Here is a tiny trained network, its code and every weight. The questions are about switching its units off for an input and a class, where a switched-off unit gives its printed mean instead of its output.

import numpy as np


def w(rows, s, z=0):
    codes = np.array(rows[::2]) - 128.0
    scale = np.full(codes.shape[1], s)
    scale[-1] = z or s
    return codes * scale


def norm(h):
    return h / np.sqrt((h * h).mean(-1, keepdims=True) + 1e-5)


def f(y):
    return np.maximum(y, 0)


def log_softmax(a):
    a = a - a.max(-1, keepdims=True)
    return a - np.log(np.exp(a).sum(-1, keepdims=True))


def net(x, mask):
    res = np.array(x, float).reshape(1, 7) / 4 @ E
    u = 0
    for l in range(2):
        y = f(norm(res) @ A[l][:, :-1].T + A[l][:, -1])
        res = res + np.where(mask[u : u + 7], y, B[l][:, -1]) @ B[l][:, :-1]
        u += 7
    return log_softmax(norm(res)[-1] @ U[:, :-1].T + U[:, -1])


A, B = {}, {}
E = w([
[36,102,205,167,71,142,120,81,106,140,210,149],'x0',
[7,60,85,148,115,87,139,38,224,112,87,54],'x1',
[179,3,171,69,74,42,80,96,81,133,138,52],'x2',
[158,200,79,220,11,139,93,176,164,60,65,180],'x3',
[143,84,102,149,114,86,170,222,126,148,146,194],'x4',
[141,174,89,10,242,137,81,165,3,29,69,80],'x5',
[103,66,141,74,144,5,186,31,49,118,106,139],'x6',
],0.0065)
A[0] = w([
[125,130,73,113,159,46,79,162,181,61,154,139,76],'L0N1',
[150,254,77,89,123,175,62,163,141,80,116,107,4],'L0N2',
[75,82,117,130,185,82,157,126,161,138,145,134,75],'L0N3',
[173,134,184,103,173,116,96,110,204,175,149,98,120],'L0N4',
[209,160,136,137,88,160,131,154,140,152,140,82,169],'L0N5',
[127,165,143,163,107,148,107,104,97,93,190,158,35],'L0N6',
[73,149,43,81,220,105,153,138,133,132,100,166,76],'L0N7',
],0.0083,0.0039)
B[0] = w([
[165,189,102,151,114,134,128,109,141,127,244,153,179],'L0N1',
[145,62,70,221,156,218,157,141,149,2,91,73,253],'L0N2',
[116,169,59,129,146,168,60,146,28,44,107,72,203],'L0N3',
[170,119,86,216,130,148,156,51,147,185,158,132,184],'L0N4',
[69,202,101,158,189,169,141,162,183,112,126,134,208],'L0N5',
[193,129,149,65,59,119,177,148,103,76,180,173,167],'L0N6',
[106,204,134,151,140,67,117,223,147,122,127,110,230],'L0N7',
],0.0086,0.0058)
A[1] = w([
[86,124,166,155,2,126,150,153,191,144,94,216,37],'L1N1',
[126,168,125,85,187,90,110,205,139,81,112,75,80],'L1N2',
[104,163,119,116,213,151,160,181,105,105,180,143,201],'L1N3',
[100,34,169,126,121,67,67,8,110,110,111,70,4],'L1N4',
[12,128,160,146,114,176,201,68,185,121,107,100,47],'L1N5',
[60,110,125,112,141,56,126,68,112,98,155,75,134],'L1N6',
[150,56,110,117,86,89,119,18,129,74,186,73,68],'L1N7',
],0.008,0.0019)
B[1] = w([
[95,110,157,159,89,98,121,31,191,199,203,125,215],'L1N1',
[132,61,74,169,176,131,121,136,97,201,73,133,246],'L1N2',
[152,124,144,106,121,55,87,54,125,62,143,161,253],'L1N3',
[75,160,186,86,48,248,190,181,148,121,95,87,237],'L1N4',
[173,132,177,56,220,102,98,184,82,180,115,151,218],'L1N5',
[151,69,84,37,92,86,140,228,83,220,72,57,238],'L1N6',
[99,172,156,90,130,177,186,118,117,174,141,52,235],'L1N7',
],0.011,0.0068)
U = w([
[189,166,224,103,107,104,126,92,100,53,186,211,87],'0',
[152,152,71,212,171,183,120,162,171,49,88,137,167],'1',
[105,111,182,42,75,177,194,163,97,181,92,49,142],'2',
[172,115,146,112,66,101,112,112,137,108,54,184,1],'3',
[108,138,162,169,83,104,161,64,207,208,197,151,201],'4',
[168,119,105,70,191,8,115,155,30,133,68,128,131],'5',
],0.014,0.0047)

Each question gives the input, the list of numbers given to net, and the class t.
The units are the neurons (one row each of A and B). Each row of codes is followed by its name. A weight is (code - 128) times the scale printed after its matrix; where a second scale follows, it is the last column's (A, B and U).
mask holds one flag per neuron, layer by layer. A switched-off neuron (its flag False) gives its mean, the last column of its row in B, instead of its output. The means were averaged over made-up inputs and are rounded, as every weight is.
A unit's drop is (log p(t) with every unit on - log p(t) with that unit switched off) / (log p(t) with every unit on - log p(t) with every unit switched off).
The circuit of an input: a set's keep is (log p(t) with only the set's units on - log p(t) with every unit switched off) / (log p(t) with every unit on - log p(t) with every unit switched off). Starting from the 12 units with the biggest drops (on a tie, the unit counted first), units are removed one at a time, each time the one whose removal leaves the highest keep (on an exact tie, the one counted first), for as long as the keep stays at least 0.8.
units of the circuit, in order: the units of the circuit, biggest drop first
most important unit: the unit with the biggest drop
k most important neurons: the k neurons with the biggest drops, biggest first
top k neurons in layer l: the k neurons of layer l with the biggest drops, biggest first
drop of u: that unit's drop, to one decimal
input [2,0,1,2,-4,6,7], class 2: most important unit	L1N4
input [-8,0,5,-4,1,1,-5], class 1: top 2 neurons in layer 1	(L1N6, L1N5)
input [8,-5,5,3,8,6,8], class 2: 2 most important neurons	(L0N7, L0N5)
input [-8,-7,-1,-4,-7,-1,2], class 1: units of the circuit, in order	(L1N6, L0N2)
input [-7,-2,1,5,6,3,3], class 1: 3 most important neurons	(L1N6, L1N5, L0N2)
input [6,6,-1,-1,7,-3,-2], class 2: 3 most important neurons	(L0N3, L0N7, L0N5)
input [1,1,-8,-7,6,-8,2], class 0: top 2 neurons in layer 1	(L1N5, L1N6)
input [2,-7,-6,-4,1,-3,-8], class 0: 3 most important neurons	(L1N3, L1N2, L0N6)
input [8,-3,-8,0,8,3,8], class 0: top 2 neurons in layer 1	(L1N6, L1N3)
input [-4,-4,7,4,4,-4,-5], class 4: 2 most important neurons	(L0N2, L1N1)
input [3,6,-3,0,-1,6,-4], class 1: 2 most important neurons	(L0N2, L1N6)
input [-7,6,-4,-3,3,-1,-1], class 5: top 2 neurons in layer 0	(L0N2, L0N5)
input [3,-7,-2,7,-8,6,7], class 1: 3 most important neurons	(L0N2, L1N6, L1N5)
input [3,3,-8,-7,1,-7,7], class 5: most important unit	L1N5
input [1,-4,-1,3,-2,5,2], class 1: drop of L0N2	0.8
input [-7,-8,-4,1,-8,2,2], class 1: drop of L0N2	0.3
input [0,-6,8,-2,7,-3,-7], class 4: 2 most important neurons	(L0N2, L0N3)
input [-6,-3,0,-4,6,-3,1], class 5: drop of L0N2	0.2
input [-1,0,5,-4,-1,-4,-4], class 4: top 2 neurons in layer 0	(L0N4, L0N5)
input [-3,1,4,-8,-4,6,6], class 2: units of the circuit, in order	(L1N4)
